[128 = 0]
[ 96 123  73 157  93  95 148 149 137 105 118 128 102 118 140 106 115 136
 129 126 129 111  66 139 120  77 128 135 103 114 129 121 126 156 127 154
 176 127 103  84 137 131  72 122  99 133 111 128 106 118 150  96 142 142
 136 139  97 182 160 139 119 124  64 135 147 139 135 155 195 224  92 122
 162 103 100 126 136 148 135  91 225 124 133 164 134 149 133  74 136 126
 150  94 100 134 182 128 129 143 141 139 120 126 152 109 120 172 111 122
 123 157 117 177 143 119  89 114 174 176 131 136 166 138 146 156 109 104
 109 105  92  83 104  97 164 111 137 137 150 129 122 120 105 128  92 130
 127 142 144 130  94  93 208 154 186  82 141 124 115 151 110 170 149 102
  96 149 112 120  97 175 132  91 125 110  98 135 149 131 145 156 128 158
  92 121 157 186  59  56 138  70  99 117 101 125 147 138 115 141 116 111
 161 150 134 128 128 139  67  99 121 171 118 134  75 160 105 213 121 134
  79  96 136 110  86 188 136 110 201 149 148 102 116 145 128 104 132 136
  98 125 101 150 159 120  55 117 123 111 206 150 133 135 133 115 162 135
 148 119 119 111 127] : 0
[158  56 107 167  69  64 137  94 128 126 167 126 110 127 144 133  52 146
 205 217 121 104  66 104  85 141  93 126 122 138  94 130 124 115 139 144
 141 137  45 121 115 113  92  81 138 144 122 106 126 118 116 157 122  43
 171 153 112 173 153 147 124  97  94  56 128 114 123 137  93 202 101  91
 115 105 116 142 132 123 156 128 186 133 121  76  90 124 105  81 142 134
 101 120 129 192 125 102 182 102 141 137 126  91 156 148 131 130 110 113
 139 123 152 182 142  89 133 137 168 157 156 136 125 111 119 123 121 125
 120 119  86 114 147 153 122 137 121 125 126 141 185 134 130 136 130 153
 170  74 138 136 113  98 180 104 155  84 117 113 102 169 158 128 163 156
 180 156 141 124 134 144 106 152 139 150 164 141 162 165  71 142 164 196
 109 123 160 233 121 174 153  92  71 131 107 127 108 137 116 147 114 136
 135 172 121 109 135 102 124 140 107 115 120 109 161 145 136 131 139 129
 153  96  89 126 100 142 145  96 204 124 127 117 158 107  90 175 123 126
 133  82 104 120 123 125 182 114 129 150 126  87 173 140 154  62 165 140
 161 141 145 136 131] : 6
[ 97 168  91 212 158  98 124 115 115 150 133 154 155 119 135 101 115 111
 175  92 137  97  72 135 140  68 151  93 100 114 140 121 129 153  79  98
 159 109 185 152 119 127  72 118 107 163 127 154 115  97 121  84 105 139
  86  64 110 137 112 100 126 117  86 107 156 118 191 154 162 217 106 135
 150 126 149 103 130 157 181 101 152  93 133 143 160 191 143  97 127 153
 148  77 100 125 197 163 133 182 127  84 103 162 165 118 152 154 168 112
 152 161 118  57 135 144 138 115 151 123 140 133 164 157 157 133 110 105
 109 107 127 115 133 108 135 112 118 133 112 139 154 131 103 114 115 124
 149 145  81 120  52  99 203 145 136  76 117 148 161 144  71 165 121 129
  85 101  86 110 113 181 143 108 134 134 159 168 109 137 155 149 124  39
 126 112 113 148 116  49 115 142 172 123 121 111 140 135  99 143 127 128
 135 124 102 133 166 133 106 100  93 186 149 140  90 119  51 198 106 143
  85 142 174 112 116 175 135 136 192 147 150  94 107 137 132  94 147 164
 109 110 143 136 156 107  79  98 122 125 157 112 138 133 157 148 107 118
 156 131 122  96 145] : 12
[114 155 110 158 129 143 154 153 134  88 104 124  96 110 123 139 122 126
 114 114 121 125 106 127 109 110 153 127 114 152 153 127 142 151 109 167
 160 143 164 139 142 161 114 135 123 135 110 130 118 131 131  99 139 172
 109 148 118 134 150 124 133 134 139 214 128 125 123 134 164 202 104 159
 149 116 100 116 134 116 115 131 181 127 129 144 161 138 143 108 136 116
 162 144 125 100 166 132 114 120 140 149 150 135 124 113 121 148 127 132
 123 164 120 152 124 150 101 108 158 128 130 124 145 149 138 144 120 104
 128 106 126 104 108  82 129 136 126 129 165 132 103 105 127 132  99 108
 104 140 129 133 111 132 136 144 158 122 127 132 154 125 112 132 140 106
  73  80 127 110 131 142 117  91 119 114 100 123 142 121 145 138 127 211
 101 120 144 138 112  79 151  92  99 121 107 103 160 128 156 129 115 140
 168 149 114 113 125 145  96 146 103 140  98 143 101 123 127 200 120 152
  82 119 114 119 105 162 142 136 167 178 117 113 106 144 122 108 127 139
 100 160  89 150 132 137  55 124 138  87 179 180 109 143 123 136 137 133
 123 120 132 129 115] : 8
[103  69 109 171  40  97 137 163 153 111 135 120 123 141 153  93 132 141
 101 162 124 135  86 154  99 118  95 158 102 104 117 138 126 156 151 152
 138 112  59  88 145 113  70  95 124 109 129 117 111 153 198 122 157 121
 149 156 108 179 143 156 125 139  62 123 142 149 102 166 155 182 127 103
 146  94  89 125 137 146 113  75 244 142 126 188 102 130 140  83 136 108
 112  85  99 167 157  71 149 117 109 161 123 124 111 116  88 187 102 119
 118 137 122   1 144  85  81 120 188 195 122 131 152 132 137 158 104 153
 121 126  82 135  83  98 144 116 147 132 160 129 136 110 107 139 105 131
 124 120 170 135 113  95 228 147 192  96 150  90  84 164 142 173 172  94
 137 194 130 137  84 162 132 101 141  96  73 132 165 118 147 169 135 225
 115 138 183 198  65  87 131  56 104 114  90 136 162 142  93 137  99 129
 167 132 154 146  97 144  72  97 143 162 123 117  85 168 123 193 136 143
 103  58 124  94 104 167 130  76 153 147 150 122 155 141 145 149 123 141
 102 112  71 141 145 147 101 142 111 129 188 150 140 147 140  97 206 148
 144 136  60 104 106] : 1
[ 95 123 112 248 116 124 130 149 136 113 123 137 133 128 140 107 131 119
 108 111 130 129  99 145 136 124 135 133 101 121 144 125 133 157 112 140
 139 119 141 122 137 131  83 121 123 125 125 137 115 138 165  79 141 158
 118 122 122 139 129 122 131 137  98 145 139 137 146 151 178 147 121 138
 142 124 106 108 133 153 127 102 179 119 126 166 146 157 153 100 132 120
 139 105 107 134 177 118 129 148 114 124 129 146 132 117 118 159 126 120
 126 152 117 176 129 127 121 112 152 138 118 128 153 161 142 143 110 128
 126 116 107 129 100  90 131 119 134 131 150 128 115 104 104 131 115 112
 119 138 132 126  87 115 186 143 162 110 128 118 119 135 110 164 142 106
  99 130 116 135 104 154 138 104 136 109  81 136 140 120 152 153 126 139
 102 125 154 149  95  77 127 102 134 119 112 118 164 121 112 135 114 133
 148 118 127 140 126 144  91 117 115 168 131 133  81 137 104 166 122 141
  89 106 145 105 122 156 127 115 128 165 145 120 131 146 145 105 134 144
 107 131 104 142 141 139  70 127 122 114 178 149 134 141 136 132 158 132
 119 133 150 107 112] : 7
[114 131  98 102 127  73 114  92 111 164 153 147 159 126 146 104  84 121
 179 106 137  88  58 121 139  95 117  97 102 100 110 126 120 141 102  96
 152 108 135 147 107  94  70 106 100 165 130 142 119  86 106 104 102  86
 122  66 114 152 110 117 121 104  71  67 147 106 185 149 117 255 108 105
 131 128 139 128 130 145 203 104 173  91 136 113 120 176 120  96 130 160
 129  73 106 155 180 150 158 162 137  85  94 141 176 131 148 145 161 105
 158 134 130 201 148 117 146 133 143 133 135 141 162 134 153 118 115 114
 106 110 105 111 147 149 141 110 120 132  94 141 176 149 111 114 132 152
 183 124  81 121  68  83 223 117 125  62 119 140 148 162  88 148 128 154
 128 131  84 134 107 143 140 135 136 152 210 173 124 157 107 139 139  59
 127 108 112 175 110  83 118 131 157 128 119 124 104 128  97 150 132 123
 136 145 113 130 162 112 113  92  98 167 157 128 127 124  56 185 114 136
 115 129 171 122  97 158 131 125 232 107 149  98 118 115 121 122 149 154
 123  85 152 121 153  95 152  90 118 147 146  73 173 124 170 128 100 125
 173 136 172 106 157] : 10
[ 99 140  82 120  95  95 145 139 132 108 128 131 120 115 141 112 107 135
 136 120 131 101  63 133 115  74 126 145  99 115 128 124 125 144 119 146
 181 126 122 123 135 131  76 132  92 134 111 134 107 107 148  96 128 122
 131 125  95 178 150 131 119 121  72 122 147 130 135 148 178 231  86 119
 159 107  95 121 134 146 169  96 230 121 132 159 133 160 132  86 135 130
 154  83  91 131 195 120 144 148 148 134 117 120 149 110 124 170 136 117
 133 154 118 246 144 120  91 118 168 168 136 135 164 138 141 154 112  95
 106 100 105  79 114 105 163 109 130 136 139 133 124 134 113 126  83 135
 131 139 134 132  92 104 217 151 182  86 146 132 142 151 101 159 147 113
  98 125 104 130  99 176 133  99 120 118 130 143 143 142 134 150 132 164
  95 120 152 178  60  38 133  85 107 118 103 120 140 135 119 149 117 127
 162 152 132 119 133 138  70 104 117 168 115 133  90 153  86 224 120 158
  89 103 133 113  88 188 143 115 224 145 137  96 112 143 121  90 135 153
 103 120 110 146 156 113  52 111 125  98 195 144 131 132 149 118 156 138
 156 119 156 106 137] : 0
[ 88 134 102 160 102 132 154 173 151  84  97 120  94 118 137 107 172 135
  94 108 131 127  94 157 121  78 130 156  97 110 143 134 130 170 132 165
 174 127 125 106 161 147  70 149  99 108 109 131 108 132 178  91 155 188
 145 148 105 169 156 138 122 146  75 181 141 147 104 150 217 171  72 141
 173  98  84 125 137 144 123  96 255 133 136 209 142 140 148  91 130 102
 169  99  86 103 185  98 109 141 132 168 132 126 117  93  96 184 114 139
 113 167 105   1 140 130  63 110 160 173 118 132 169 142 151 168 111 108
 111 106  99  85  79  67 171 111 147 142 166 122  84 113 112 130  69 115
  82 164 160 130  96 105 153 176 201 119 157 117 128 134 114 178 145  81
  62 142 119 134  85 189 134  58 113  93  51 118 143 108 176 155 113 212
  83 131 181 126  55  57 132  65  90 111 102 126 174 121 125 135 116 126
 176 124 155 139 103 162  58  91 146 172 107 143  45 164 127 208 119 159
  66  97 143 104  89 184 135  94 128 175 141 123 112 167 145  82 126 148
  92 154  84 167 155 137   8 139 120  86 225 202  86 131 122 125 187 146
 119 102 133 108 109] : 9
[141  49 117 134  28 112 163 155 163  77 128 100  55 127 145 137 113 154
 119 214 110 131 113 132  71 143  90 183 121 143 113 126 134 129 165 199
 136 147  32  83 147 146 100  96 147  87 116  93 119 160 167 168 168 113
 194 219  92 187 182 182 125 136 146 130 121 147  56 137 154 120 113 111
 134  89  80 149 140 121  85 115 228 173 116 153  94  86 115  85 143  92
 118 154 129 165 118  66 146  81 132 198 158  77 101 127  90 161  68 135
 108 132 134  82 138  87  82 126 174 180 144 129 123 110 114 152 121 143
 132 131  81 107  89 108 140 137 144 129 182 125 124 106 134 151  99 131
 110  97 202 148 155 121 132 135 206 147 153  88  69 151 178 128 179  98
 172 193 182 129 121 146 105 102 126 104  58  94 180 118 113 155 150 255
  69 145 210 206  86 151 165  35  24 120  96 130 154 129 141 129  98 138
 175 161 152 117  82 137  77 141 150 118  86 115 110 170 200 134 146 148
 120  75  62 113  93 166 143  91 139 135 117 140 167 139 105 155 106 115
 120 143  40 152 122 158 108 157 130 112 181 188 123 151 113  57 220 159
 132 126 170 142  98] : 9
